Where the symbols take the nodes:
from | γ δ
s325 | s20 s937
s984 | s760 s237
s839 | s370 s531
s352 | s634 s576
s735 | s591 s623
s623 | s46 s735
s576 | s840 s352
s241 | s970 s972
s198 | s972 s970
s760 | s497 s732
s972 | s764 s241
s163 | s167 s895
s179 | s352 s840
s62 | s430 s918
s531 | s258 s839
s885 | s531 s370
s732 | s237 s760
s79 | s219 s124
s918 | s431 s62
s178 | s241 s764
s388 | s62 s431
s840 | s198 s179
s285 | s163 s548
s425 | s885 s74
s20 | s895 s167
s278 | s279 s610
s124 | s278 s79
s589 | s623 s591
s219 | s735 s46
s430 | s589 s558
s548 | s388 s285
s937 | s984 s325
s970 | s179 s198
s634 | s610 s279
s237 | s325 s984
s764 | s162 s178
s591 | s558 s589
s370 | s74 s885
s431 | s285 s388
s610 | s79 s278
s895 | s548 s163
s167 | s937 s20
s46 | s124 s219
s258 | s178 s162
s74 | s738 s425
s738 | s732 s497
s497 | s425 s738
s279 | s576 s634
s162 | s839 s258
s558 | s918 s430

The rows follow the links: the fewer symbols apart two nodes are, the more alike their rows tend to be.

Each row is also shifted at random along 7 hidden directions that mean nothing.

Some nodes, each with a row of numbers:
s984: -38 -89 21 165 135 120 -143 173 -21 65 -68 14 38 44 -41 95 6 2 10 37 67 -19 92 -101 -33 21 170 23 -147 -15 9 -178 -19 51 51 38 6 171 46 -7 31
s558: 256 37 -88 21 -48 -25 121 -5 -30 -55 19 -43 -156 0 17 26 -110 -85 91 30 10 53 50 22 -157 84 -6 -65 -25 96 7 75 -36 91 -142 86 -46 -83 -150 -3 -3
s970: 82 80 21 -127 -111 -39 18 -93 15 -106 76 -53 130 13 -93 -195 -49 -79 -39 112 -184 -51 -37 -60 34 -69 -39 -16 -4 17 51 27 -11 -122 -44 -178 68 -86 -60 1 92
s258: -23 -72 71 -70 -73 -78 52 97 31 -4 -90 42 -31 -95 123 -50 -51 -137 5 -16 -153 -118 -98 -165 -245 -56 66 -76 61 83 85 97 -32 -51 -152 -147 35 -192 -51 110 73
s895: 5 -29 58 54 -43 40 101 154 141 30 -71 -25 -144 -112 89 125 -28 18 -89 -121 -41 69 9 162 -139 44 30 -69 -54 -64 -21 137 145 36 -191 0 -68 -28 -58 57 10
s531: 139 -78 -48 29 67 -47 -73 80 -61 31 58 -20 9 -28 102 -80 -89 36 -87 68 -112 -54 4 -142 55 -145 -4 -65 -137 -102 87 -64 -105 -9 -27 -114 28 -75 43 -17 -51
s388: 82 21 -111 -123 48 -119 89 -170 -49 -78 53 -125 -70 -12 19 -47 114 -119 -61 173 168 142 64 135 156 37 -169 54 17 -46 -26 51 11 39 17 123 20 1 66 -76 -46
s370: -295 61 -33 -95 -126 -93 95 -142 9 -70 177 -36 -69 -11 21 -164 -83 -9 -64 1 -162 28 5 7 -40 -56 -110 -113 -31 -30 121 61 -28 -27 -122 -85 -16 -195 -186 18 5
s162: -174 0 -5 62 46 0 45 143 -38 162 -63 161 -155 -95 102 35 -139 129 -25 -97 51 -22 -15 -36 -124 -101 61 4 -151 -67 76 -33 -51 64 -80 -28 16 -148 -54 -10 -91
s839: -12 53 -22 -4 13 -49 -24 79 -64 94 21 143 -61 -28 29 -45 -99 154 -21 -25 -139 -12 33 1 86 -114 130 42 -95 -182 81 -36 -57 41 -38 -93 -15 -105 -87 -108 -108
s548: -20 -60 26 -31 -62 -29 101 108 93 9 -119 12 -47 -151 115 128 20 19 -13 -157 -7 36 -133 139 -120 54 -85 -44 112 68 -129 202 114 -6 -71 25 -41 -48 39 90 41
s20: 176 22 -27 -75 70 -25 31 -83 39 -56 -2 -23 20 -18 -2 -31 113 -84 -87 71 73 137 43 172 96 -49 -129 30 -9 0 35 25 82 -39 -26 19 54 26 -24 14 41
s79: -3 -2 86 -7 -69 49 98 -38 148 7 -11 -24 -16 -47 51 93 57 -70 -29 -70 27 58 -78 137 -70 0 -111 -48 109 63 -40 123 171 -57 -102 -10 -14 -46 -47 116 56
s279: 46 -84 111 57 -43 6 -83 -66 87 -38 123 -115 52 115 29 16 99 -105 42 -13 -156 -122 25 -185 -23 70 126 -86 151 9 54 -4 -14 5 20 -54 -53 43 -21 90 12
s732: -60 101 90 -60 -6 70 58 125 82 59 -256 146 58 -53 -88 82 52 -69 33 -28 -3 41 0 125 -112 -34 184 163 -3 48 -4 38 110 -25 -76 -71 97 14 -145 8 120
s885: -206 -146 24 62 38 -24 0 103 26 56 -14 -37 -119 -84 167 2 -25 -10 -77 -33 -9 -48 -41 -108 -123 -56 -58 -112 -63 -11 81 10 -33 -11 -89 -72 -1 -82 44 93 -46
s591: 5 21 -12 -10 -59 34 134 -31 37 -26 2 -101 -180 -10 65 97 -93 -149 2 57 124 62 22 93 -188 81 -61 -48 -53 73 -53 117 60 72 -200 100 -43 -81 -84 32 -3
s840: -72 -103 40 67 102 15 -71 -113 17 64 15 -21 -21 48 112 17 106 -67 3 7 166 -10 -23 -108 3 -68 -78 -7 51 61 70 -72 -3 -13 55 13 41 -4 51 93 -30
s237: 170 78 45 -56 46 40 -13 57 65 6 -133 137 67 7 -91 34 67 -10 -28 2 -50 98 77 176 62 -58 113 106 -54 -72 33 -13 98 -34 -32 -69 62 58 -114 -40 62

From each start, follow one symbol. Which node do you reach?
Answers are names.
start -96 57 76 10 -84 67 50 -45 150 6 75 -65 -17 -3 -102 -12 24 -41 -152 22 -21 64 53 121 11 -13 -22 -21 -112 -88 53 14 162 -76 -127 -86 11 -25 -80 11 30
δ: s279
start -86 98 -16 -57 -30 39 -11 51 7 -23 -41 67 105 -42 -89 -35 -61 64 -17 -29 -102 6 -35 81 7 -76 -32 0 -53 51 -29 -2 6 -99 -17 -96 57 -29 -64 10 59
δ: s497
start 57 95 45 -145 -54 -30 32 -199 49 -30 24 40 98 23 -122 -126 124 -36 -67 58 35 62 8 103 99 -84 -101 105 55 16 58 -42 66 -82 47 -58 93 -23 -65 -3 59
δ: s576
start 117 22 51 -43 -21 26 34 151 -10 38 -117 16 -30 -48 -2 -83 -122 -151 1 104 -66 -99 -35 -143 -219 -62 158 15 -126 55 81 -2 -55 -48 -162 -139 107 -126 -98 14 107
δ: s764
start 119 46 69 -104 -24 -34 -46 -137 96 -1 47 8 117 14 -42 34 209 18 -38 -23 -64 47 -1 165 276 -65 -7 101 163 -139 -26 88 141 -78 57 -60 8 38 15 -31 -31
γ: s79
start -10 -103 78 107 92 83 -148 65 29 132 -58 48 85 49 37 123 81 42 12 -27 104 -72 -7 -120 61 -5 113 50 18 -5 -28 -95 8 -18 125 17 1 102 111 21 -48
δ: s352
start 10 -15 9 -22 -37 -5 84 8 88 -59 -10 11 -22 -52 19 -11 36 -13 -78 -137 -53 116 -32 163 -112 -30 -119 -63 20 63 14 51 108 -40 -92 -31 36 -25 -99 108 67
δ: s937
start -141 54 30 35 77 12 -51 35 -47 37 -107 106 -77 80 -115 84 113 20 81 6 74 37 163 18 27 90 312 155 -16 -112 24 -142 -24 132 98 123 -20 159 -39 -121 -77
δ: s20
start 128 -11 3 30 -38 -59 -105 -144 12 -97 225 -102 10 155 -42 -58 117 44 33 -22 -187 -44 105 -150 119 44 125 -86 94 -122 89 -94 -56 45 92 -10 -92 92 -36 -15 -54
γ: s279
start -177 -149 27 132 137 44 -72 110 21 129 -87 76 -101 -67 130 55 17 99 -40 -129 143 -1 -34 -57 -106 -44 -33 -26 -90 -7 52 -123 -20 26 52 45 12 46 85 93 -55
γ: s425
start 398 71 -130 12 15 42 -58 93 -174 -40 -43 63 155 46 -84 53 -129 104 176 25 -37 -52 -58 -55 74 53 32 31 39 115 -140 -14 -132 40 152 83 -10 99 69 -102 28
γ: s285
start 0 -130 51 111 98 54 -69 50 45 89 15 -17 -52 4 150 85 -26 -35 -19 16 5 -62 -4 -145 -54 -71 80 -66 -45 -16 61 -16 4 10 -67 -47 -6 -29 -2 78 -63
γ: s972
start 58 -24 24 47 -76 34 -21 -58 -39 -66 47 -43 -24 89 -58 -79 -1 10 74 -58 17 -43 -10 -133 -186 110 24 -67 33 132 13 -95 -82 17 57 62 -50 42 -34 68 48
δ: s79
